Here is a tiny trained network, its code and every weight. The questions are about switching its units off for an input and a class, where a switched-off unit gives its printed mean instead of its output.

import numpy as np


def w(rows, s, z=0):
    codes = np.array(rows[::2]) - 128.0
    scale = np.full(codes.shape[1], s)
    scale[-1] = z or s
    return codes * scale


def norm(h):
    return h / np.sqrt((h * h).mean(-1, keepdims=True) + 1e-5)


def f(y):
    return np.maximum(y, 0)


def log_softmax(a):
    a = a - a.max(-1, keepdims=True)
    return a - np.log(np.exp(a).sum(-1, keepdims=True))


def net(x, mask):
    res = np.array(x, float).reshape(1, 5) / 4 @ E
    u = 0
    for l in range(2):
        y = f(norm(res) @ A[l][:, :-1].T + A[l][:, -1])
        res = res + np.where(mask[u : u + 5], y, B[l][:, -1]) @ B[l][:, :-1]
        u += 5
    return log_softmax(norm(res)[-1] @ U[:, :-1].T + U[:, -1])


A, B = {}, {}
E = w([
[127,169,20,139,158,162,131,193,175,147,138,174],'x0',
[111,96,194,154,124,185,203,105,152,214,87,223],'x1',
[187,212,133,255,61,154,60,117,32,145,99,163],'x2',
[197,127,125,127,158,91,135,51,143,174,156,129],'x3',
[163,127,198,131,104,182,67,151,208,116,203,104],'x4',
],0.0062)
A[0] = w([
[187,155,79,101,144,132,69,131,123,61,102,63,3],'L0N1',
[193,110,152,137,158,78,100,142,125,187,192,142,58],'L0N2',
[65,113,159,109,61,170,82,201,109,60,106,165,75],'L0N3',
[126,181,24,146,160,187,135,172,151,149,200,166,18],'L0N4',
[148,152,200,147,85,175,127,190,200,116,254,107,19],'L0N5',
],0.0079,0.0031)
B[0] = w([
[161,49,92,111,191,210,131,121,70,238,131,165,218],'L0N1',
[103,144,71,183,143,137,249,178,142,191,195,115,184],'L0N2',
[205,176,116,173,189,135,198,106,133,197,255,122,215],'L0N3',
[91,176,211,155,134,115,134,20,135,21,156,65,238],'L0N4',
[53,119,49,108,74,67,139,120,71,182,64,152,254],'L0N5',
],0.008,0.0051)
A[1] = w([
[116,111,237,197,89,229,98,77,219,133,83,248,48],'L1N1',
[139,145,178,173,124,15,173,68,85,125,130,82,149],'L1N2',
[87,89,239,127,83,152,50,85,59,138,166,39,196],'L1N3',
[227,52,60,195,133,102,32,171,128,35,183,48,3],'L1N4',
[199,192,104,246,38,181,2,151,78,139,98,176,82],'L1N5',
],0.0057,0.0017)
B[1] = w([
[125,140,161,33,168,216,21,149,110,127,125,155,206],'L1N1',
[148,191,74,182,97,123,116,208,151,76,167,69,248],'L1N2',
[41,153,202,134,202,167,107,62,194,110,46,66,200],'L1N3',
[212,28,255,41,144,240,64,120,217,102,54,124,166],'L1N4',
[75,68,174,34,31,36,129,215,176,104,143,175,255],'L1N5',
],0.0084,0.0052)
U = w([
[91,72,158,99,85,79,142,144,160,108,95,146,251],'0',
[79,214,210,204,126,174,108,39,171,90,85,43,68],'1',
[160,54,143,100,152,212,72,101,98,212,68,194,80],'2',
[64,119,41,201,63,76,167,138,68,178,62,129,118],'3',
[192,158,120,254,134,138,201,151,106,205,178,129,48],'4',
],0.0086,0.0031)

Each question gives the input, the list of numbers given to net, and the class t.
The units are the neurons (one row each of A and B). Each row of codes is followed by its name. A weight is (code - 128) times the scale printed after its matrix; where a second scale follows, it is the last column's (A, B and U).
mask holds one flag per neuron, layer by layer. A switched-off neuron (its flag False) gives its mean, the last column of its row in B, instead of its output. The means were averaged over made-up inputs and are rounded, as every weight is.
A unit's drop is (log p(t) with every unit on - log p(t) with that unit switched off) / (log p(t) with every unit on - log p(t) with every unit switched off).
The circuit of an input: a set's keep is (log p(t) with only the set's units on - log p(t) with every unit switched off) / (log p(t) with every unit on - log p(t) with every unit switched off). Starting from all 10 units, units are removed one at a time, each time the one whose removal leaves the highest keep (on an exact tie, the one counted first), for as long as the keep stays at least 0.8.
units of the circuit, in order: the units of the circuit, biggest drop first
most important unit: the unit with the biggest drop
k most important neurons: the k neurons with the biggest drops, biggest first
k most important neurons of layer l: the k neurons of layer l with the biggest drops, biggest first
input [-1,-5,-3,-4,8], class 3: most important unit -> L0N5
input [-4,7,3,-5,-3], class 2: 2 most important neurons -> (L1N1 L0N4)
input [4,5,1,-7,-2], class 4: 2 most important neurons -> (L0N3 L1N3)
input [-6,-4,-4,6,-3], class 1: 3 most important neurons -> (L0N5 L1N5 L0N3)
input [-5,-8,1,1,-6], class 2: units of the circuit, in order -> (L0N1 L1N4)
input [3,3,5,-5,-2], class 0: 2 most important neurons -> (L1N5 L0N2)
input [5,-7,4,7,4], class 2: 2 most important neurons of layer 0 -> (L0N1 L0N3)
input [-5,2,-5,-7,-8], class 3: units of the circuit, in order -> (L1N5 L1N4)
input [8,6,1,8,-7], class 1: units of the circuit, in order -> (L0N4 L0N1)
input [-7,-8,-2,4,6], class 2: 3 most important neurons -> (L0N1 L0N4 L1N4)
input [-6,8,0,-7,-3], class 2: 2 most important neurons of layer 0 -> (L0N4 L0N2)
input [-4,-1,-7,-6,8], class 3: 2 most important neurons -> (L0N5 L0N4)
input [7,-8,2,-5,-8], class 2: 2 most important neurons -> (L0N1 L1N4)
input [8,-5,0,6,-3], class 1: units of the circuit, in order -> (L0N4)
input [8,-4,-1,-1,7], class 1: 2 most important neurons -> (L0N4 L1N5)
input [-1,-3,8,5,-5], class 0: 2 most important neurons -> (L1N5 L0N5)
input [4,-5,-2,-8,6], class 4: 3 most important neurons -> (L0N3 L0N5 L1N5)
input [8,8,-5,-4,-6], class 1: units of the circuit, in order -> (L0N4 L1N5)
input [-5,3,-1,6,-3], class 4: 3 most important neurons -> (L0N4 L0N2 L0N5)
input [3,8,-3,-4,2], class 2: 2 most important neurons of layer 1 -> (L1N1 L1N5)
input [5,4,-2,5,-1], class 1: units of the circuit, in order -> (L0N4)
input [-3,3,3,-3,6], class 3: 2 most important neurons of layer 0 -> (L0N5 L0N3)
input [6,-8,-6,-2,-1], class 2: 4 most important neurons of layer 1 -> (L1N4 L1N5 L1N2 L1N3)
input [0,5,5,-5,2], class 0: 3 most important neurons -> (L1N5 L0N1 L0N2)
input [3,6,7,0,5], class 0: 2 most important neurons -> (L1N5 L0N1)
input [-8,-5,1,7,-7], class 1: 2 most important neurons -> (L0N5 L1N3)
input [-4,-4,-5,-6,-4], class 4: most important unit -> L0N3
input [-3,8,-4,-4,2], class 2: 2 most important neurons of layer 1 -> (L1N1 L1N5)
